Below is a small trained network, with its code and all its weights. Each question gives an input and a target symbol and asks what happens when units are switched off, that is, made to give their printed mean instead of their output.

import numpy as np


def w(rows, s, z=0):
    codes = np.array(rows[::2]) - 128.0
    scale = np.full(codes.shape[1], s)
    scale[-1] = z or s
    return codes * scale


def norm(h):
    return h / np.sqrt((h * h).mean(-1, keepdims=True) + 1e-5)


def f(y):
    return np.maximum(y, 0)


def softmax(a):
    e = np.exp(a - a.max(-1, keepdims=True))
    return e / e.sum(-1, keepdims=True)


def log_softmax(a):
    a = a - a.max(-1, keepdims=True)
    return a - np.log(np.exp(a).sum(-1, keepdims=True))


def net(x, mask):
    ids = ['αβγζηλξστφψ'.index(c) for c in x.split()]
    T = len(ids)
    res = E[ids] + P[:T]
    u = 0
    for l in range(3):
        q, k, v = (norm(res) @ M[l].T for M in (Q, K, V))
        z = softmax(np.where(np.tri(T) > 0, q @ k.T / 3**0.5, -1e9)) @ v
        res = res + np.where(mask[u], z, O[l][:, -1]) @ O[l][:, :-1]
        u += 1
        y = f(norm(res) @ A[l][:, :-1].T + A[l][:, -1])
        res = res + np.where(mask[u : u + 16], y, B[l][:, -1]) @ B[l][:, :-1]
        u += 16
    return log_softmax(norm(res)[-1] @ U[:, :-1].T + U[:, -1])


Q, K, V, O, A, B = {}, {}, {}, {}, {}, {}
E = w([
[104,149,112,125],'α',
[168,114,95,151],'β',
[149,140,144,113],'γ',
[129,124,113,135],'ζ',
[154,153,144,135],'η',
[99,157,138,66],'λ',
[132,151,104,102],'ξ',
[124,95,91,148],'σ',
[90,130,255,138],'τ',
[132,144,129,139],'φ',
[150,103,101,94],'ψ',
],0.025)
P = w([
[156,119,2,126],'0',
[162,122,156,81],'1',
[142,136,138,122],'2',
[140,129,133,120],'3',
[150,135,138,121],'4',
[140,141,130,135],'5',
[146,120,137,117],'6',
[156,154,122,143],'7',
[129,130,126,137],'8',
[126,126,127,131],'9',
[134,130,128,139],'10',
],0.0082)
Q[0] = w([
[110,88,112,105],'L0H1',
[1,108,212,110],'L0H1',
[176,118,61,128],'L0H1',
],0.036)
K[0] = w([
[135,135,107,145],'L0H1',
[141,103,3,123],'L0H1',
[121,161,165,149],'L0H1',
],0.041)
V[0] = w([
[1,114,109,73],'L0H1',
[142,118,161,225],'L0H1',
[158,157,180,111],'L0H1',
],0.009)
O[0] = w([
[16,26,107,123,1],'L0H1',
[142,180,173,231,98],'L0H1',
[254,105,230,84,189],'L0H1',
],0.0068,0.0044)
A[0] = w([
[129,99,158,173,116],'L0N1',
[121,91,150,147,80],'L0N2',
[112,161,148,175,165],'L0N3',
[83,111,147,110,143],'L0N4',
[134,82,147,173,29],'L0N5',
[103,103,97,110,103],'L0N6',
[168,72,150,141,120],'L0N7',
[132,116,143,145,106],'L0N8',
[143,171,140,104,160],'L0N9',
[189,134,142,115,47],'L0N10',
[145,123,119,112,83],'L0N11',
[110,125,219,153,77],'L0N12',
[154,124,107,93,83],'L0N13',
[75,142,167,78,193],'L0N14',
[153,65,114,150,128],'L0N15',
[82,117,255,142,2],'L0N16',
],0.021,0.0052)
B[0] = w([
[142,133,177,138,152],'L0N1',
[113,141,159,126,136],'L0N2',
[88,107,131,161,179],'L0N3',
[108,125,139,162,169],'L0N4',
[151,149,166,154,137],'L0N5',
[60,120,111,148,172],'L0N6',
[141,138,185,143,196],'L0N7',
[129,112,142,129,139],'L0N8',
[102,141,131,167,246],'L0N9',
[73,75,115,157,254],'L0N10',
[110,109,122,133,148],'L0N11',
[77,152,172,81,179],'L0N12',
[87,85,120,136,178],'L0N13',
[133,147,165,169,210],'L0N14',
[158,104,136,140,164],'L0N15',
[89,129,103,2,173],'L0N16',
],0.042,0.0083)
Q[1] = w([
[1,176,158,139],'L1H1',
[149,194,174,155],'L1H1',
[108,126,113,105],'L1H1',
],0.029)
K[1] = w([
[157,181,35,6],'L1H1',
[166,71,175,76],'L1H1',
[97,142,144,124],'L1H1',
],0.024)
V[1] = w([
[61,220,99,58],'L1H1',
[168,133,142,252],'L1H1',
[169,123,22,168],'L1H1',
],0.021)
O[1] = w([
[28,207,174,62,255],'L1H1',
[236,109,175,148,57],'L1H1',
[253,96,143,52,62],'L1H1',
],0.015,0.0049)
A[1] = w([
[155,154,170,121,1],'L1N1',
[151,141,146,158,74],'L1N2',
[78,86,98,128,166],'L1N3',
[87,127,154,116,131],'L1N4',
[125,135,243,156,50],'L1N5',
[110,122,141,133,115],'L1N6',
[134,124,123,138,22],'L1N7',
[136,144,201,81,38],'L1N8',
[144,55,251,109,70],'L1N9',
[155,161,102,148,117],'L1N10',
[157,179,127,136,47],'L1N11',
[131,137,118,98,77],'L1N12',
[110,132,112,141,129],'L1N13',
[117,158,123,125,112],'L1N14',
[128,129,115,55,61],'L1N15',
[170,115,195,107,53],'L1N16',
],0.016,0.0041)
B[1] = w([
[142,186,163,153,131],'L1N1',
[82,104,129,125,154],'L1N2',
[189,189,215,97,248],'L1N3',
[215,104,135,150,216],'L1N4',
[166,21,129,75,245],'L1N5',
[166,120,143,117,177],'L1N6',
[127,119,113,136,128],'L1N7',
[106,41,66,179,138],'L1N8',
[111,251,105,181,254],'L1N9',
[104,116,152,89,133],'L1N10',
[122,187,97,145,130],'L1N11',
[128,132,177,99,129],'L1N12',
[153,129,161,120,167],'L1N13',
[148,120,155,149,147],'L1N14',
[144,207,176,121,134],'L1N15',
[138,189,147,192,158],'L1N16',
],0.02,0.0078)
Q[2] = w([
[82,73,122,95],'L2H1',
[156,171,37,155],'L2H1',
[142,110,254,174],'L2H1',
],0.039)
K[2] = w([
[122,168,96,189],'L2H1',
[180,91,231,157],'L2H1',
[105,162,45,1],'L2H1',
],0.032)
V[2] = w([
[133,4,105,52],'L2H1',
[16,25,141,82],'L2H1',
[127,115,121,245],'L2H1',
],0.03)
O[2] = w([
[186,218,77,74,98],'L2H1',
[157,125,5,53,255],'L2H1',
[107,130,95,212,156],'L2H1',
],0.03,0.014)
A[2] = w([
[55,253,212,70,33],'L2N1',
[139,168,137,110,58],'L2N2',
[95,103,58,141,55],'L2N3',
[98,119,78,66,56],'L2N4',
[189,203,60,143,54],'L2N5',
[95,93,170,138,51],'L2N6',
[134,154,123,101,157],'L2N7',
[129,132,134,190,244],'L2N8',
[111,74,208,73,201],'L2N9',
[167,145,156,142,177],'L2N10',
[180,164,222,116,152],'L2N11',
[73,66,113,128,112],'L2N12',
[137,110,248,125,37],'L2N13',
[125,170,146,27,86],'L2N14',
[126,77,182,123,2],'L2N15',
[96,107,165,118,61],'L2N16',
],0.024,0.0032)
B[2] = w([
[120,253,97,205,228],'L2N1',
[134,128,126,162,151],'L2N2',
[157,142,165,82,224],'L2N3',
[130,85,187,162,231],'L2N4',
[17,172,126,171,238],'L2N5',
[82,174,116,139,209],'L2N6',
[149,125,150,136,173],'L2N7',
[178,102,106,89,239],'L2N8',
[51,93,124,154,223],'L2N9',
[174,138,155,137,170],'L2N10',
[178,159,195,84,195],'L2N11',
[193,122,94,137,254],'L2N12',
[103,116,83,39,222],'L2N13',
[157,50,180,116,229],'L2N14',
[65,155,105,118,181],'L2N15',
[83,160,126,136,186],'L2N16',
],0.055,0.0098)
U = w([
[45,34,61,122,68],'α',
[99,78,235,201,66],'β',
[126,42,175,73,157],'γ',
[106,181,33,183,120],'ζ',
[161,92,120,252,108],'η',
[177,87,66,141,253],'λ',
[71,167,189,15,78],'ξ',
[196,155,196,106,212],'σ',
[160,216,154,186,132],'τ',
[145,163,72,31,142],'φ',
[130,120,133,134,105],'ψ',
],0.011,0.0042)

Each question gives the input, a string of symbols that net reads in full, and the target symbol t.
The units are the heads (3 rows each of Q, K, V and O) and the neurons (one row each of A and B). Each row of codes is followed by its name. A weight is (code - 128) times the scale printed after its matrix; where a second scale follows, it is the last column's (O, A, B and U).
mask holds one flag per unit, layer by layer, with each layer's heads first. A switched-off unit (its flag False) gives its mean, the last column of its rows in O or B, instead of its output. The means were averaged over made-up inputs and are rounded, as every weight is.
A unit's drop is (log p(t) with every unit on - log p(t) with that unit switched off) / (log p(t) with every unit on - log p(t) with every unit switched off).
The circuit of an input: a set's keep is (log p(t) with only the set's units on - log p(t) with every unit switched off) / (log p(t) with every unit on - log p(t) with every unit switched off). Starting from the 12 units with the biggest drops (on a tie, the unit counted first), units are removed one at a time, each time the one whose removal leaves the highest keep (on an exact tie, the one counted first), for as long as the keep stays at least 0.8.
units of the circuit, in order: the units of the circuit, biggest drop first
unit that matters most: the unit with the biggest drop
top k neurons: the k neurons with the biggest drops, biggest first
k most important neurons of layer l: the k neurons of layer l with the biggest drops, biggest first
input φ λ τ ψ φ α β, target λ: unit that matters most => L0N16
input φ γ γ, target β: units of the circuit, in order => L2H1; L0H1; L0N10
input φ ζ ψ ζ α ζ ζ, target β: units of the circuit, in order => L2H1; L0H1; L0N10
input σ λ α, target τ: top 3 neurons => L0N15; L0N12; L0N16
input ζ β α λ α ζ, target ξ: top 2 neurons => L0N14; L0N10
input σ β φ γ, target τ: 4 most important neurons of layer 0 => L0N16; L0N15; L0N12; L0N6
input ψ η η ζ φ, target φ: top 4 neurons => L0N13; L0N6; L0N14; L0N16
input γ σ ξ α ψ σ φ α ζ, target ζ: top 2 neurons => L0N14; L0N13
input λ φ ζ β σ η, target λ: top 4 neurons => L1N9; L0N14; L0N16; L0N6
input α ζ ζ α λ ψ λ α ψ ψ β, target α: top 3 neurons => L0N6; L0N10; L1N5
input τ β ψ φ ξ, target α: top 2 neurons => L0N16; L2N1
input α σ φ η α φ ξ ψ γ φ λ, target α: top 2 neurons => L1N5; L0N10
input λ α α ξ ξ σ, target λ: top 4 neurons => L1N9; L0N14; L0N16; L0N6
input λ β γ ξ α φ, target λ: 3 most important neurons of layer 0 => L0N6; L0N14; L0N16
input α ξ α η α α ζ σ λ λ, target α: top 2 neurons => L0N6; L1N5
input η η φ η γ ζ, target η: top 2 neurons => L0N16; L0N10
input φ φ ζ α φ, target β: top 2 neurons => L0N12; L0N16
input γ λ ξ φ ζ λ λ σ λ α σ, target ζ: 2 most important neurons of layer 0 => L0N13; L0N7
input ξ φ λ φ ψ β φ, target γ: 3 most important neurons of layer 1 => L1N9; L1N5; L1N3
input λ β γ α β λ α ζ β β γ, target λ: 3 most important neurons of layer 0 => L0N6; L0N14; L0N16
input η ζ τ σ φ γ ξ α α ζ ζ, target β: top 4 neurons => L0N16; L2N14; L2N4; L2N1
input η σ ξ ζ φ, target η: top 3 neurons => L0N16; L0N12; L0N14
input ψ β ζ ζ α ζ, target φ: top 2 neurons => L0N13; L0N6
input σ α φ ψ λ φ ψ ψ, target τ: unit that matters most => L1H1
input φ ψ α, target β: unit that matters most => L0N12
input γ α γ α φ φ, target ζ: 2 most important neurons of layer 0 => L0N13; L0N14
input β α η, target σ: unit that matters most => L1H1
input τ β ψ ψ α β, target λ: 2 most important neurons of layer 0 => L0N15; L0N16
input λ λ α φ, target λ: 3 most important neurons of layer 0 => L0N14; L0N6; L0N16
